X =
array([669, 789, 863, 555, 795, 516, 776,  50, 206, 652, 833, 452, 473,
       684])
Read off the third largest entry.
795
The maximum: 863
Read off the first entry from the right.
684
Read off the second smallest entry.
206
Read off the third entry from the right.
452
Read off the entry just left of 833.
652
Read off the 2nd entry from the left.
789

m =
31,5,27,52,0,26,-40,-27,11,44,32,30,18,31
-21,-58,-17,31,-47,-22,23,-33,-21,-27,-11,-17,-19,-24
-40,9,-41,-21,38,-50,-26,27,22,-5,-35,-42,2,-32
26,14,33,-46,36,28,14,-18,-25,-3,27,23,-7,16
36,-45,26,66,-39,42,-23,-29,-27,31,28,36,-6,21
17,20,20,48,11,25,-53,-29,-10,21,24,20,2,14
-28,26,-11,-7,47,-24,-29,-18,-9,-11,-25,-24,-5,-27
-26,-9,-14,5,20,-30,-27,-26,-39,-33,-31,-26,-29,-18
-45,53,-44,-3,50,-42,-54,18,24,-9,-41,-38,0,-39
-26,-15,-19,30,-16,-18,39,20,42,14,-28,-19,20,-21
-32,9,-31,-38,31,-30,25,1,-22,-69,-27,-44,-30,-27
15,-28,7,12,-27,19,-12,28,22,12,6,18,4,25
The top-left entry is 31
The second entry on the main diagonal -> -58
The entry just left of -23: 42
Which number is the bottom-right entry?
Answer: 25
The largest entry in the last column is 31
The entry in the bottom-left corner is 15
Which number is the entry directly below -46?
Answer: 66
Which number is the smallest entry in the first column?
Answer: -45
The 5th entry from the end, reading row by row: 12
The largest entry in the last row is 28
The 3rd entry on the diagonal from the top-right corner -> -42
Which number is the 2nd entry from the end, reading row by row?
Answer: 4
Which number is the entry just left of the largest entry?
Answer: 26
The top entry of the column that holds the smallest entry -> 44
Which number is the entry just right of 17?
Answer: 20
The 3rd largest entry -> 52
Which number is the entry just right of the largest entry?
Answer: -39
The entry directly above the largest entry: -46
Which number is the bottom entry of the column that holds the largest entry?
Answer: 12
Which number is the smallest entry?
Answer: -69
The 3rd entry on the main diagonal -> -41
Which number is the largest entry in the first column?
Answer: 36
Which number is the entry just left of the smallest entry?
Answer: -22
Which number is the 3rd smallest entry?
Answer: -54
Which number is the entry directly below the largest entry?
Answer: 48
